Each row, then roughly how far along a hidden order it lies, from 0 to 30
(in the rows, 128 means zero)
[140 114 137 137 220  97 117  89 121 108 146 124 149 110 107 100 148 157
 176 118 119 141 135 108 126  37 111 123 232 131  96 112  90 139 130 126
 137 142 117   1 194 169 137 129 157 160 131] : 30
[141  87 102 126 211  94 130 117 136 136 130 116 119 113 149 168  87 141
 139 121 142 142 140 111 116   6 117 124 164 129 112 110  73 126 127 134
  99 143 127  96 191 117 102 127 161 145 100] : 7
[111 123 122 132 170 114 133 151 144 105  98 131 114 109 106 125 148 140
 117 125 118 160 122  99 127  53 129 127 156 159  97 121  64 104 141  69
 138 123 127 122 170 120 108 123 158 168 120] : 13
[117 129 129 125 151 126 121 115  98 157 154 122 141 124 145 114 121 132
 140 121 136 161 138 119 122 142 122 131 153 136 158 128  99 162 128 127
 143 147 130 110 132 152 122 125 133 124 136] : 26
[ 90 120 102 122 140 117 145 169 173  99  79 119  86  93 117 126 137 137
 106 137 124 102 124 111 129 107 133 125 114 143  74 118  25  89 148  81
 132 142 129 151 149  63 103 121 122 158  74] : 6
[123 103 125 129 205 132 125 106 113 148 146 108 126 127 149 179 150 147
 138 115 132 126 140 103 119 111 110 126 175 137 119 116 107 156 140 140
 122 136 128 119 146 144 117 128 147 119 124] : 22
[130 104 138 134 160 138 119  89 107 150 175 127 154 153 118  91 138 136
 159 125 130 149 148 115 142 133 115 124 175 130 141 119 137 148 112 172
 133 153 119  70 140 152 143 136 138 110 136] : 12
[128 105 125 129 128 156 134 122 113 154 129 138 155 143 171 170  77 115
 117 115 121 174 130 140 119 165 122 147 137  94 177 131 181 177 130 180
 153 124 139 140  99 154 135 131 119 119 159] : 22
[ 99  55  85 127 100  71 124 107 177  79 122 130 127  78 115  68 117 123
 126 115 151 122 132 110 128  63 143 127  52 123 127 130  95  55 127  59
  89 128 136 160 139 137 112 118 135 132  97] : 0
[116  76 110 134 206 118 117  72 138  96 127 127 128 122 118  60 155 154
 158 123 135 103 128  93 142   1 114 133 227 137  87 113  80 120 137 107
 141 150 117   1 199 156 121 126 111 171 115] : 12
[112  87 111 129 151  89 140 179 143  87 103 114  92 124 145 107 142 121
  99 138 134 111 133 111 121 121 135 111 143 137 130 116  72  86 152  77
  88 127 127 153 145 104  92 131 144 138 102] : 18
[134 134 141 120 147 162 130 128 132 137 128 125 134 166 145 182 139 105
 140 130 135  73 131 141 129 169 137 133 115 132 132 132 166 141 137 132
 163 118 121 197 120 112 128 128 137 106 142] : 9
[123  96 117 126 171 148 117 116 163 140 137 120 134 145 135  87 146 134
 133 127 129 114 134 118 137  73 118 133 173 118 108 119 128 129 131 100
 160 162 117  57 137 142 133 135 168 115 181] : 17
[ 87 144 132 131  30 149 127  93 171 160 167 143 156 189 116 109 121 124
 132 133 112 177 140 142 131 212 124 150  98 116 162 138 208 162  92 193
 145 119 127 128  83 166 147 125 129 114 179] : 22
[137 155 141 125 223 155 129 112 101 160 141 112 153 121 152 122 126 119
 147 107 118 128 136 130 122  68 121 130 174 122 124 115 117 179 136 170
 145 133 134 101 142 142 130 133 137 125 129] : 10
[144 189 141 123  65 163 132 174 144 116  98 135 108 137 113  88 132 131
 116 134 107 108 122 142 129 252 140 126 100 128 113 138 159 126 134 124
 145 104 122 197  87 116 122 128 112 122 113] : 30
[116  79 104 133 195  90 132 137 199 106  85 122 109 111 111  52 147 139
 134 122 136 144 131  94 122   1 135 119 113 136  90 109  27  64 137  61
  89 144 118 113 165  97  92 123 175 141  81] : 7
[145 194 138 127 111 170 134 133 133 131 101 120 126 153 146 122 118 116
 116 138 116 140 123 154 121 172 122 131 118 126 119 131 166 184 139 165
 189 108 131 168 110 110 145 122 117 131 164] : 18
[106 155 125 129  57 139 136 117 160 132 135 141 124 172 115  96 166 131
 115 147  97 153 133 133 133 214 123 115 100 142 116 137 148 149 131 124
 166 109 128 131 104 136 138 129 113 119 155] : 30
[ 98 195 148 127  14 197 132 115  89 146 181 129 170 185 132  80 107 127
 113 123  83 184 129 176 130 255 122 133  63 144 153 146 204 196 113 223
 203 104 140 159  67 160 166 129  61 107 180] : 20
[161 195 142 118 135 175 128 165  94 151 123 119 148 101 144 121  86 125
 118 131 125 125 115 150 129 255 118 126 142 122 163 114 133 164 108 144
 166 124 136  75  95 167 152 132  96 144 147] : 29
[ 78  97  89 121 124 199 144 158 159 109 107 108  95 146 161 136 145 102
  92 149 121  46 136 111 114 163 131 138  81 129 159 127 138 142 150 114
 186 164 138 179 115  72 113 129 121 116 175] : 5
[120 138 127 120  65 149 131 116 158 112 141 138 115 150 102 118 119 122
 115 142 131 137 124 142 137 206 126 126 115 140 154 120 124 125 127 134
 130 146 131 102  99 146 130 128  99 112 143] : 12
[169 143 118 125 215 166 132 150 139 101 105 108  88 118 152 158 116 131
 119 136 150  79 123 115 127  92 137 108 131 138 148 115  75  97 143  68
 119 150 130 110 159 122 112 121 114 147 137] : 2
[ 71  90 110 123  78 159 129 118 145 136 148 116 111 176 136 142 166 116
 122 132 106  90 142 129 136 211 137 122  64 115 138 135 158 126 130 147
 163 134 139 166  90 107 134 126 103  99 196] : 9
[ 98  94 112 129 148  99 130 124 110 124 127 130 123 110 148 129 138 133
 138 139 127 133 133 105 127  59 123 125 138 127 138 120  75 144 128 108
 119 149 122  74 135 124 123 131 137 155 108] : 29
[131 126 128 128 176 123 128 138 104  79  88 126  97  85 141 108 138 121
 130 140 160  75 116 128 126  86 135 118 116 124  90 118  67 120 139  77
  92 129 125 129 151 127 109 120 161 114 106] : 7
[153 189 146 118  62 210 126 160  72 159 126 103 137 150 155 157  99 100
  93 137 106  99 122 166 127 255 141 142  74 110 168 133 212 159 116 171
 135 100 145 255  77 119 132 139  66 103 142] : 14
